Here is a tiny trained network, its code and every weight. The questions are about switching its units off for an input and a class, where a switched-off unit gives its printed mean instead of its output.

import numpy as np


def w(rows, s, z=0):
    codes = np.array(rows[::2]) - 128.0
    scale = np.full(codes.shape[1], s)
    scale[-1] = z or s
    return codes * scale


def f(y):
    return y / 2 * (1 + np.tanh(0.7978845608 * (y + 0.044715 * y**3)))


def log_softmax(a):
    a = a - a.max(-1, keepdims=True)
    return a - np.log(np.exp(a).sum(-1, keepdims=True))


def net(x, mask):
    res = np.array(x, float).reshape(1, 7) / 4 @ E
    y = f(res @ A[0][:, :-1].T + A[0][:, -1])
    res = res + np.where(mask, y, B[0][:, -1]) @ B[0][:, :-1]
    return log_softmax(res[-1] @ U[:, :-1].T + U[:, -1])


A, B = {}, {}
E = w([
[98,132,1,208,120,113,148,19,116,151],'x0',
[101,51,86,140,154,194,121,181,209,200],'x1',
[137,128,118,96,146,125,141,110,132,127],'x2',
[107,131,121,92,111,109,126,113,153,130],'x3',
[35,158,136,127,214,148,83,148,72,137],'x4',
[113,134,129,114,108,104,111,119,156,146],'x5',
[133,135,138,148,117,105,112,142,129,163],'x6',
],0.014)
A[0] = w([
[219,106,123,134,63,74,200,157,184,72,244],'neuron 0',
[177,133,211,88,132,165,134,208,204,110,228],'neuron 1',
[178,84,187,66,111,149,113,205,158,125,5],'neuron 2',
[73,84,88,172,180,141,102,103,130,170,44],'neuron 3',
[81,228,38,207,173,102,140,53,142,123,172],'neuron 4',
[151,96,101,98,109,150,137,122,69,113,104],'neuron 5',
[173,97,60,254,106,135,214,89,220,134,135],'neuron 6',
[130,155,175,180,113,138,85,157,93,133,155],'neuron 7',
[178,93,59,177,131,117,151,115,148,156,136],'neuron 8',
[128,203,179,52,123,162,59,169,109,98,168],'neuron 9',
[107,210,230,125,181,71,112,109,85,69,173],'neuron 10',
[128,205,230,85,178,100,92,161,58,98,163],'neuron 11',
[117,139,143,174,117,153,171,77,139,148,88],'neuron 12',
[185,78,166,145,90,45,152,113,70,99,113],'neuron 13',
[155,225,155,148,64,68,165,67,65,63,254],'neuron 14',
[119,91,78,122,139,94,148,136,164,54,134],'neuron 15',
[119,141,144,95,200,111,142,95,163,115,196],'neuron 16',
[182,122,210,96,56,188,93,40,141,114,75],'neuron 17',
[153,183,135,127,66,84,142,80,66,78,71],'neuron 18',
[70,145,35,165,119,93,164,84,76,140,24],'neuron 19',
[163,92,64,121,62,159,174,110,139,172,133],'neuron 20',
[191,218,140,138,69,76,112,54,65,69,43],'neuron 21',
[18,142,103,136,221,145,67,124,103,149,158],'neuron 22',
],0.0082,0.0085)
B[0] = w([
[121,42,115,206,158,166,113,187,168,215,232],'neuron 0',
[238,107,188,68,191,143,13,83,68,139,235],'neuron 1',
[86,39,36,187,154,231,183,207,227,200,180],'neuron 2',
[91,135,73,111,107,105,177,143,154,117,165],'neuron 3',
[143,80,113,166,135,195,138,194,144,179,227],'neuron 4',
[74,156,156,100,130,87,100,150,164,140,132],'neuron 5',
[85,206,107,135,92,70,177,114,137,90,215],'neuron 6',
[158,159,95,140,121,102,145,111,146,110,157],'neuron 7',
[92,120,138,86,88,115,149,50,143,55,176],'neuron 8',
[111,175,61,118,76,129,112,100,124,119,202],'neuron 9',
[80,182,98,156,92,41,178,60,131,90,220],'neuron 10',
[68,176,116,134,40,73,146,91,119,80,223],'neuron 11',
[130,130,171,82,134,94,82,115,135,115,142],'neuron 12',
[142,100,178,112,173,146,105,162,124,149,174],'neuron 13',
[174,132,237,53,142,126,64,119,84,180,254],'neuron 14',
[98,136,110,94,114,127,111,135,125,113,144],'neuron 15',
[119,148,99,167,119,158,176,149,158,132,160],'neuron 16',
[167,99,107,44,149,109,104,127,87,133,160],'neuron 17',
[157,137,115,193,183,194,144,170,101,168,187],'neuron 18',
[188,87,176,105,201,131,37,151,118,159,180],'neuron 19',
[98,151,115,120,107,106,196,116,85,153,178],'neuron 20',
[169,91,103,237,169,220,109,254,181,146,203],'neuron 21',
[197,61,231,84,175,185,47,157,86,146,211],'neuron 22',
],0.0075,0.019)
U = w([
[174,85,162,64,152,117,78,110,57,132,1],'0',
[110,60,39,184,146,169,170,198,159,152,233],'1',
[40,191,37,132,41,6,250,2,108,10,194],'2',
],0.0093,0.0049)

Each question gives the input, the list of numbers given to net, and the class t.
The units are the neurons (one row each of A and B). Each row of codes is followed by its name. A weight is (code - 128) times the scale printed after its matrix; where a second scale follows, it is the last column's (A, B and U).
mask holds one flag per neuron, in row order. A switched-off neuron (its flag False) gives its mean, the last column of its row in B, instead of its output. The means were averaged over made-up inputs and are rounded, as every weight is.
A unit's drop is (log p(t) with every unit on - log p(t) with that unit switched off) / (log p(t) with every unit on - log p(t) with every unit switched off).
The circuit of an input: a set's keep is (log p(t) with only the set's units on - log p(t) with every unit switched off) / (log p(t) with every unit on - log p(t) with every unit switched off). Starting from the 12 units with the biggest drops (on a tie, the unit counted first), units are removed one at a time, each time the one whose removal leaves the highest keep (on an exact tie, the one counted first), for as long as the keep stays at least 0.8.
circuit, biggest first: the units of the circuit, biggest drop first
most important unit: the unit with the biggest drop
top k neurons: the k neurons with the biggest drops, biggest first
drop of u: that unit's drop, to one decimal
input [3,-8,-1,6,-7,3,-1], class 1: circuit, biggest first -> neuron 21
input [-5,1,1,1,-2,4,2], class 1: top 2 neurons -> neuron 2; neuron 14
input [-4,8,2,-4,1,8,4], class 0: top 2 neurons -> neuron 1; neuron 0
input [7,-7,-3,-4,-1,7,-7], class 1: top 3 neurons -> neuron 21; neuron 4; neuron 1
input [5,6,6,-3,0,3,-3], class 2: circuit, biggest first -> neuron 6; neuron 0
input [3,-6,5,2,-2,-4,-1], class 1: top 3 neurons -> neuron 21; neuron 1; neuron 22
input [8,-6,5,-3,0,1,2], class 1: top 3 neurons -> neuron 21; neuron 4; neuron 1
input [8,0,5,2,3,2,3], class 0: top 2 neurons -> neuron 19; neuron 22
input [2,-8,-8,-8,-6,-2,4], class 1: top 4 neurons -> neuron 21; neuron 1; neuron 0; neuron 18
input [-4,-8,-2,0,1,-5,-4], class 2: top 2 neurons -> neuron 10; neuron 11
input [-8,3,1,-6,-8,-5,3], class 1: top 2 neurons -> neuron 2; neuron 0
input [1,-3,2,-4,-6,-4,7], class 1: top 3 neurons -> neuron 0; neuron 1; neuron 21
input [4,-8,-1,3,0,7,-2], class 1: top 3 neurons -> neuron 21; neuron 1; neuron 4
input [5,-8,-3,1,-5,-4,5], class 1: most important unit -> neuron 21
input [-6,7,0,8,6,1,3], class 0: top 2 neurons -> neuron 1; neuron 22
input [-1,8,-5,8,2,-1,-7], class 0: top 2 neurons -> neuron 0; neuron 21
input [-5,8,3,8,3,1,-2], class 0: top 4 neurons -> neuron 1; neuron 0; neuron 21; neuron 4
input [-1,7,1,2,8,-6,-8], class 0: drop of neuron 2 -> 0.1
input [0,7,5,-6,8,5,-1], class 0: drop of neuron 0 -> 0.4
input [2,-3,5,-4,-4,-7,-8], class 1: most important unit -> neuron 1
input [-5,-3,-8,0,1,7,-7], class 2: drop of neuron 13 -> 0.0
input [6,-8,-6,-3,0,-6,-4], class 1: drop of neuron 18 -> 1.3
